Below are the code and all the weights of a small trained network. Each question names an input and a class and asks about switching units off, where a switched-off unit gives its printed mean instead of its output.

import numpy as np


def w(rows, s, z=0):
    codes = np.array(rows[::2]) - 128.0
    scale = np.full(codes.shape[1], s)
    scale[-1] = z or s
    return codes * scale


def norm(h):
    return h / np.sqrt((h * h).mean(-1, keepdims=True) + 1e-5)


def f(y):
    return np.maximum(y, 0)


def log_softmax(a):
    a = a - a.max(-1, keepdims=True)
    return a - np.log(np.exp(a).sum(-1, keepdims=True))


def net(x, mask):
    res = np.array(x, float).reshape(1, 3) / 4 @ E
    u = 0
    for l in range(2):
        y = f(norm(res) @ A[l][:, :-1].T + A[l][:, -1])
        res = res + np.where(mask[u : u + 12], y, B[l][:, -1]) @ B[l][:, :-1]
        u += 12
    return log_softmax(norm(res)[-1] @ U[:, :-1].T + U[:, -1])


A, B = {}, {}
E = w([
[144,130,41,160,58,86],'x0',
[220,130,71,163,223,186],'x1',
[64,183,49,101,254,42],'x2',
],0.0056)
A[0] = w([
[131,47,132,176,77,214,73],'L0N1',
[197,117,108,116,71,117,38],'L0N2',
[117,131,164,141,205,200,170],'L0N3',
[154,205,151,82,47,120,65],'L0N4',
[60,126,178,103,106,195,193],'L0N5',
[111,186,135,127,178,118,62],'L0N6',
[78,224,179,145,126,219,1],'L0N7',
[112,225,6,149,132,106,58],'L0N8',
[170,200,143,170,201,143,107],'L0N9',
[191,152,132,165,117,218,87],'L0N10',
[150,103,72,191,181,163,186],'L0N11',
[76,141,142,167,71,116,72],'L0N12',
],0.011,0.0036)
B[0] = w([
[145,218,183,168,228,47,253],'L0N1',
[155,199,137,128,137,200,182],'L0N2',
[90,72,101,43,78,206,239],'L0N3',
[63,104,117,129,142,145,180],'L0N4',
[141,140,54,152,142,158,233],'L0N5',
[137,193,201,83,191,18,187],'L0N6',
[138,123,55,89,76,176,163],'L0N7',
[159,106,80,147,139,112,249],'L0N8',
[130,90,254,63,131,133,222],'L0N9',
[194,152,171,150,166,110,237],'L0N10',
[126,53,152,131,76,170,252],'L0N11',
[80,47,158,123,130,144,182],'L0N12',
],0.0083,0.0065)
A[1] = w([
[170,78,62,173,117,116,51],'L1N1',
[136,188,140,84,183,75,107],'L1N2',
[151,151,122,121,164,181,193],'L1N3',
[118,141,69,58,125,253,123],'L1N4',
[87,175,143,7,151,112,195],'L1N5',
[143,72,90,164,95,108,101],'L1N6',
[39,43,181,160,139,108,69],'L1N7',
[61,94,124,176,149,138,2],'L1N8',
[17,120,124,152,13,75,62],'L1N9',
[183,157,167,225,154,110,71],'L1N10',
[187,200,160,139,136,87,130],'L1N11',
[105,149,154,137,136,198,117],'L1N12',
],0.011,0.0042)
B[1] = w([
[171,53,26,126,161,126,159],'L1N1',
[96,37,175,140,146,21,206],'L1N2',
[136,165,119,150,54,124,223],'L1N3',
[101,144,111,107,19,133,223],'L1N4',
[136,113,144,173,87,39,255],'L1N5',
[168,72,58,254,158,162,156],'L1N6',
[110,242,93,130,230,172,203],'L1N7',
[16,175,120,123,198,121,154],'L1N8',
[81,175,96,147,181,236,200],'L1N9',
[185,160,121,224,142,197,226],'L1N10',
[173,190,233,189,132,86,211],'L1N11',
[116,145,98,108,53,83,199],'L1N12',
],0.0076,0.0066)
U = w([
[181,98,219,53,60,175,160],'0',
[105,96,182,98,156,49,254],'1',
[140,145,98,96,152,174,2],'2',
[79,196,119,89,7,170,108],'3',
[210,47,15,184,182,150,126],'4',
[211,192,201,196,127,176,254],'5',
[148,153,93,99,143,167,2],'6',
[20,226,85,159,183,205,185],'7',
],0.012,0.0049)

Each question gives the input, the list of numbers given to net, and the class t.
The units are the neurons (one row each of A and B). Each row of codes is followed by its name. A weight is (code - 128) times the scale printed after its matrix; where a second scale follows, it is the last column's (A, B and U).
mask holds one flag per neuron, layer by layer. A switched-off neuron (its flag False) gives its mean, the last column of its row in B, instead of its output. The means were averaged over made-up inputs and are rounded, as every weight is.
A unit's drop is (log p(t) with every unit on - log p(t) with that unit switched off) / (log p(t) with every unit on - log p(t) with every unit switched off).
The circuit of an input: a set's keep is (log p(t) with only the set's units on - log p(t) with every unit switched off) / (log p(t) with every unit on - log p(t) with every unit switched off). Starting from the 12 units with the biggest drops (on a tie, the unit counted first), units are removed one at a time, each time the one whose removal leaves the highest keep (on an exact tie, the one counted first), for as long as the keep stays at least 0.8.
units of the circuit, in order: the units of the circuit, biggest drop first
k most important neurons: the k neurons with the biggest drops, biggest first
k most important neurons of layer l: the k neurons of layer l with the biggest drops, biggest first
drop of u: that unit's drop, to one decimal
input [7,-4,5], class 4: most important neuron of layer 0	[L0N8]
input [-8,-8,-6], class 3: units of the circuit, in order	[L0N7; L0N5; L1N4]
input [-8,-1,3], class 3: units of the circuit, in order	[L0N1; L1N4; L0N7]
input [8,-6,8], class 4: units of the circuit, in order	[L0N8; L0N1; L1N6]
input [-8,-2,2], class 3: 2 most important neurons	[L0N3; L0N1]
input [2,-2,2], class 4: 3 most important neurons of layer 0	[L0N8; L0N1; L0N9]
input [-8,-6,-5], class 3: units of the circuit, in order	[L0N7; L0N5; L1N4]
input [-6,8,5], class 0: 2 most important neurons of layer 0	[L0N3; L0N1]
input [-4,-3,-4], class 3: 2 most important neurons of layer 0	[L0N7; L0N5]
input [-8,1,-5], class 3: 2 most important neurons	[L0N3; L0N7]
input [3,4,4], class 4: 3 most important neurons of layer 0	[L0N8; L0N1; L0N11]
input [-8,5,8], class 1: 2 most important neurons	[L0N6; L1N5]
input [3,0,8], class 1: 2 most important neurons of layer 0	[L0N6; L0N5]
input [6,-7,6], class 7: units of the circuit, in order	[L1N9]
input [3,8,1], class 0: 2 most important neurons of layer 0	[L0N9; L0N5]
input [-8,-6,-4], class 3: 2 most important neurons of layer 0	[L0N7; L0N5]
input [-6,-8,3], class 7: 2 most important neurons	[L0N1; L0N10]
input [3,3,5], class 4: 4 most important neurons	[L0N8; L0N1; L0N11; L0N10]
input [8,-4,8], class 4: 3 most important neurons of layer 0	[L0N8; L0N1; L0N9]
input [-2,3,-2], class 0: units of the circuit, in order	[L0N3]
input [4,-5,-5], class 7: 2 most important neurons	[L0N12; L0N4]
input [0,8,8], class 1: 2 most important neurons	[L0N6; L0N9]
input [6,-5,5], class 4: 3 most important neurons of layer 0	[L0N8; L0N9; L0N1]
input [-6,-6,1], class 3: 2 most important neurons of layer 0	[L0N5; L0N7]
input [-6,3,5], class 1: drop of L1N5	0.2
